Here is a tiny trained network, its code and every weight. The questions are about switching its units off for an input and a target symbol, where a switched-off unit gives its printed mean instead of its output.

import numpy as np


def w(rows, s, z=0):
    codes = np.array(rows[::2]) - 128.0
    scale = np.full(codes.shape[1], s)
    scale[-1] = z or s
    return codes * scale


def f(y):
    return np.maximum(y, 0)


def softmax(a):
    e = np.exp(a - a.max(-1, keepdims=True))
    return e / e.sum(-1, keepdims=True)


def log_softmax(a):
    a = a - a.max(-1, keepdims=True)
    return a - np.log(np.exp(a).sum(-1, keepdims=True))


def net(x, mask):
    ids = ['ΓΔΠΨΩαβζηθλμξστφ'.index(c) for c in x.split()]
    T = len(ids)
    res = E[ids] + P[:T]
    q, k, v = (res @ M[0].T for M in (Q, K, V))
    z = softmax(np.where(np.tri(T) > 0, q @ k.T / 3**0.5, -1e9)) @ v
    res = res + np.where(mask[0], z, O[0][:, -1]) @ O[0][:, :-1]
    y = f(res @ A[0][:, :-1].T + A[0][:, -1])
    res = res + np.where(mask[1:25], y, B[0][:, -1]) @ B[0][:, :-1]
    return log_softmax(res[-1] @ U[:, :-1].T + U[:, -1])


Q, K, V, O, A, B = {}, {}, {}, {}, {}, {}
E = w([
[136,50,159,76,107,142,113,200,187,134,111,163],'Γ',
[102,29,127,145,197,122,79,136,121,245,167,61],'Δ',
[96,130,41,48,166,132,72,154,130,225,174,125],'Π',
[161,129,157,153,194,145,117,94,186,85,118,208],'Ψ',
[84,152,133,98,85,114,191,152,143,57,173,207],'Ω',
[118,63,172,187,117,50,125,129,179,89,144,156],'α',
[106,212,59,173,154,125,105,165,160,196,42,179],'β',
[127,125,190,85,50,148,124,69,137,52,104,79],'ζ',
[138,147,138,147,182,67,84,7,108,53,199,136],'η',
[93,154,71,146,63,31,93,65,104,155,128,134],'θ',
[148,119,61,90,207,44,145,82,111,154,130,230],'λ',
[154,117,153,160,125,131,166,160,62,122,170,66],'μ',
[66,178,179,139,125,136,161,28,137,168,134,183],'ξ',
[176,173,63,125,79,125,119,129,126,57,18,166],'σ',
[109,169,55,136,98,152,59,108,237,126,131,103],'τ',
[110,70,156,62,73,61,165,78,105,181,97,169],'φ',
],0.013)
P = w([
[193,139,150,161,77,144,66,117,126,177,184,170],'0',
[148,199,208,122,94,64,105,178,150,179,149,137],'1',
[155,117,128,156,97,171,82,114,109,149,155,155],'2',
[157,190,145,109,126,58,137,160,155,142,125,114],'3',
[119,105,123,151,121,161,89,111,111,124,134,144],'4',
[146,169,129,112,143,75,157,138,161,136,107,103],'5',
[80,94,113,138,138,143,97,104,104,98,119,142],'6',
[128,144,110,104,157,91,177,121,172,124,94,85],'7',
[34,83,108,125,150,137,111,102,99,85,100,137],'8',
[111,122,89,95,170,107,198,104,181,111,81,73],'9',
[8,64,88,112,162,137,135,84,103,74,84,121],'10',
],0.013)
Q[0] = w([
[155,246,62,127,138,73,166,160,143,95,28,138],'h1',
[102,116,190,106,172,9,189,142,123,142,147,99],'h1',
[108,130,55,139,236,120,111,177,140,229,166,143],'h1',
],0.014)
K[0] = w([
[80,161,86,114,89,114,41,100,185,112,10,243],'h1',
[29,81,153,118,180,117,93,152,68,106,133,128],'h1',
[101,132,41,120,230,109,81,170,136,242,162,145],'h1',
],0.012)
V[0] = w([
[19,33,55,57,161,145,136,77,138,92,67,14],'h1',
[40,199,77,96,146,178,78,70,253,73,30,161],'h1',
[178,222,126,73,70,160,21,115,163,221,148,86],'h1',
],0.0039)
O[0] = w([
[178,163,185,117,50,111,51,156,104,220,198,125,58],'h1',
[118,187,204,143,195,143,38,184,64,111,92,124,77],'h1',
[75,108,99,79,157,191,91,97,119,169,110,1,250],'h1',
],0.0057,0.0025)
A[0] = w([
[145,147,142,115,112,121,151,152,132,162,70,132,36],'n1',
[119,123,110,155,133,203,91,135,97,141,85,77,80],'n2',
[224,168,160,159,77,146,73,197,104,174,176,145,239],'n3',
[79,133,102,108,101,158,93,96,83,120,160,192,118],'n4',
[126,175,124,218,114,53,119,166,146,143,125,83,81],'n5',
[212,201,216,150,115,100,99,208,166,144,148,146,55],'n6',
[206,149,114,101,203,106,157,100,142,113,126,140,4],'n7',
[158,170,166,141,39,145,128,137,119,111,178,149,151],'n8',
[138,91,70,155,130,141,168,137,113,93,108,197,84],'n9',
[129,101,72,122,173,139,118,102,132,162,97,144,139],'n10',
[102,89,110,72,85,159,96,102,136,83,102,138,75],'n11',
[202,149,166,131,83,73,120,116,120,143,173,145,107],'n12',
[108,94,124,103,138,113,156,154,212,100,111,85,128],'n13',
[117,181,136,99,119,157,133,164,86,126,116,60,125],'n14',
[131,129,119,189,173,152,91,127,118,98,107,178,212],'n15',
[108,102,108,145,116,114,153,89,81,98,185,189,159],'n16',
[120,115,90,147,129,159,167,146,77,95,95,145,11],'n17',
[83,127,85,130,109,149,155,104,191,107,130,157,152],'n18',
[144,158,148,84,93,113,172,245,141,176,110,164,111],'n19',
[131,145,130,132,170,137,201,139,205,138,109,132,63],'n20',
[101,141,99,112,138,137,199,159,121,87,101,123,5],'n21',
[120,176,162,163,135,81,182,141,144,106,153,174,149],'n22',
[135,43,85,121,118,126,110,106,131,173,162,99,149],'n23',
[108,91,138,132,126,198,110,123,125,73,148,99,191],'n24',
],0.011,0.0045)
B[0] = w([
[141,94,186,143,120,126,123,95,102,142,109,94,143],'n1',
[87,63,141,142,148,110,137,125,120,82,153,128,190],'n2',
[189,198,128,65,88,118,59,109,179,208,143,243,188],'n3',
[164,93,140,194,113,161,143,146,150,141,130,131,192],'n4',
[116,106,78,178,85,132,95,116,143,134,110,109,186],'n5',
[101,103,188,122,177,119,110,178,142,3,54,133,162],'n6',
[164,122,123,129,184,111,123,158,130,169,184,84,145],'n7',
[133,141,153,156,114,88,122,182,123,141,160,147,178],'n8',
[45,102,154,140,133,102,114,140,121,158,134,75,185],'n9',
[147,126,161,145,86,78,149,167,102,115,134,134,199],'n10',
[142,134,118,173,152,136,144,141,91,172,156,128,208],'n11',
[123,89,178,117,98,72,100,113,144,126,163,121,160],'n12',
[171,119,101,150,93,172,130,130,165,127,174,172,208],'n13',
[100,147,111,113,123,140,158,137,143,110,128,54,219],'n14',
[169,139,154,136,96,172,128,118,106,167,160,122,197],'n15',
[131,135,134,133,129,176,64,166,112,161,118,110,215],'n16',
[78,78,151,113,180,114,144,124,160,102,138,90,157],'n17',
[144,165,154,89,116,111,68,142,94,151,118,157,196],'n18',
[130,57,109,62,130,180,152,112,66,137,120,104,169],'n19',
[78,135,141,130,156,130,163,173,166,119,167,116,158],'n20',
[152,169,128,90,74,106,120,122,133,130,192,167,155],'n21',
[133,134,103,166,151,140,172,64,88,84,121,142,172],'n22',
[134,168,164,159,124,153,130,124,105,84,95,145,253],'n23',
[112,116,104,146,155,114,121,150,86,162,71,157,248],'n24',
],0.011,0.0059)
U = w([
[163,29,127,70,143,190,137,140,180,124,135,144,15],'Γ',
[220,161,136,161,59,148,73,141,115,208,145,202,231],'Δ',
[111,179,95,2,135,149,103,121,120,219,148,99,125],'Π',
[169,166,169,151,222,181,161,150,171,93,142,150,3],'Ψ',
[107,166,115,81,120,144,155,118,83,40,167,193,82],'Ω',
[135,63,101,159,131,76,138,113,183,63,114,178,106],'α',
[36,62,145,184,184,162,136,161,80,102,81,69,141],'β',
[111,149,215,74,98,35,100,200,164,78,135,101,67],'ζ',
[134,129,123,122,189,110,79,27,114,102,182,94,21],'η',
[80,148,42,134,91,29,117,72,125,144,81,134,43],'θ',
[161,118,88,111,200,33,167,156,107,157,125,165,81],'λ',
[146,113,77,158,79,150,231,111,153,126,200,48,195],'μ',
[58,216,153,129,175,115,174,53,143,148,94,169,135],'ξ',
[215,160,112,80,141,169,114,85,108,56,20,132,188],'σ',
[79,168,72,126,149,143,58,163,215,94,140,127,66],'τ',
[123,56,153,62,105,81,157,52,117,157,112,137,85],'φ',
],0.0088,0.0032)

Each question gives the input, a string of symbols that net reads in full, and the target symbol t.
The units are the heads (3 rows each of Q, K, V and O) and the neurons (one row each of A and B). Each row of codes is followed by its name. A weight is (code - 128) times the scale printed after its matrix; where a second scale follows, it is the last column's (O, A, B and U).
mask holds one flag per unit, heads first, then neurons. A switched-off unit (its flag False) gives its mean, the last column of its rows in O or B, instead of its output. The means were averaged over made-up inputs and are rounded, as every weight is.
A unit's drop is (log p(t) with every unit on - log p(t) with that unit switched off) / (log p(t) with every unit on - log p(t) with every unit switched off).
The circuit of an input: a set's keep is (log p(t) with only the set's units on - log p(t) with every unit switched off) / (log p(t) with every unit on - log p(t) with every unit switched off). Starting from the 12 units with the biggest drops (on a tie, the unit counted first), units are removed one at a time, each time the one whose removal leaves the highest keep (on an exact tie, the one counted first), for as long as the keep stays at least 0.8.
circuit, biggest first: the units of the circuit, biggest drop first
unit that matters most: the unit with the biggest drop
top k neurons: the k neurons with the biggest drops, biggest first
drop of u: that unit's drop, to one decimal
input σ ζ μ β Ψ μ ζ, target β: circuit, biggest first : [n24 n3]
input β μ Γ θ, target θ: circuit, biggest first : [n5 n15]
input Δ Δ β β ζ μ β, target β: circuit, biggest first : [h1 n2]
input Π Π ξ μ, target μ: top neuron : [n14]
input μ μ Π σ η ζ τ σ β, target Δ: circuit, biggest first : [n15 h1]
input ζ ζ μ ζ τ μ ζ μ Γ, target Δ: circuit, biggest first : [n13 n18 h1]
input ξ σ Π μ Π, target β: circuit, biggest first : [h1 n2 n23]
input β ζ μ Γ Γ μ ξ μ σ, target Δ: circuit, biggest first : [h1 n15]
input τ Ψ ζ ζ β σ η, target Δ: circuit, biggest first : [n15 n16]
input Π τ σ μ α, target Δ: circuit, biggest first : [n18 n16 h1]
input μ Δ Ω μ ζ, target Δ: circuit, biggest first : [h1 n3]
input μ α Γ σ λ ζ σ μ Π, target Δ: circuit, biggest first : [h1 n4]
input α Π μ Γ μ α μ μ θ Γ β, target Δ: circuit, biggest first : [h1 n15]
input ζ Π μ τ σ σ Π, target β: circuit, biggest first : [h1 n2]
input θ φ μ μ μ σ μ α ζ, target Δ: unit that matters most : h1
input τ Π σ θ α, target Δ: circuit, biggest first : [n15 h1]
input ζ σ Ω Ω μ θ Π μ σ, target β: top 2 neurons : [n17 n9]
input τ Π α μ Δ μ τ, target β: top 3 neurons : [n2 n3 n24]
input σ ξ μ φ μ β μ μ μ Γ, target Γ: top 3 neurons : [n19 n13 n20]
input ζ Γ μ Ω, target Ω: unit that matters most : n22
input ζ λ ζ ζ η φ Π Ψ, target Ψ: top 2 neurons : [n20 n7]
input μ β ζ μ φ Δ μ Π τ, target Δ: top 3 neurons : [n18 n13 n15]
input ζ σ μ μ θ σ ζ Π ξ, target Δ: drop of h1 : 0.0
input σ ζ μ σ Π μ ξ β, target β: drop of h1 : 1.4
input α ζ μ σ Ω, target Δ: drop of n9 : -0.1
input α μ σ ζ τ μ φ Ψ Γ, target Δ: drop of n18 : 0.4
input τ μ μ ζ Γ σ ζ ζ, target ζ: top neuron : [n6]
input μ μ μ τ φ ζ φ φ, target φ: top 3 neurons : [n19 n12 n1]
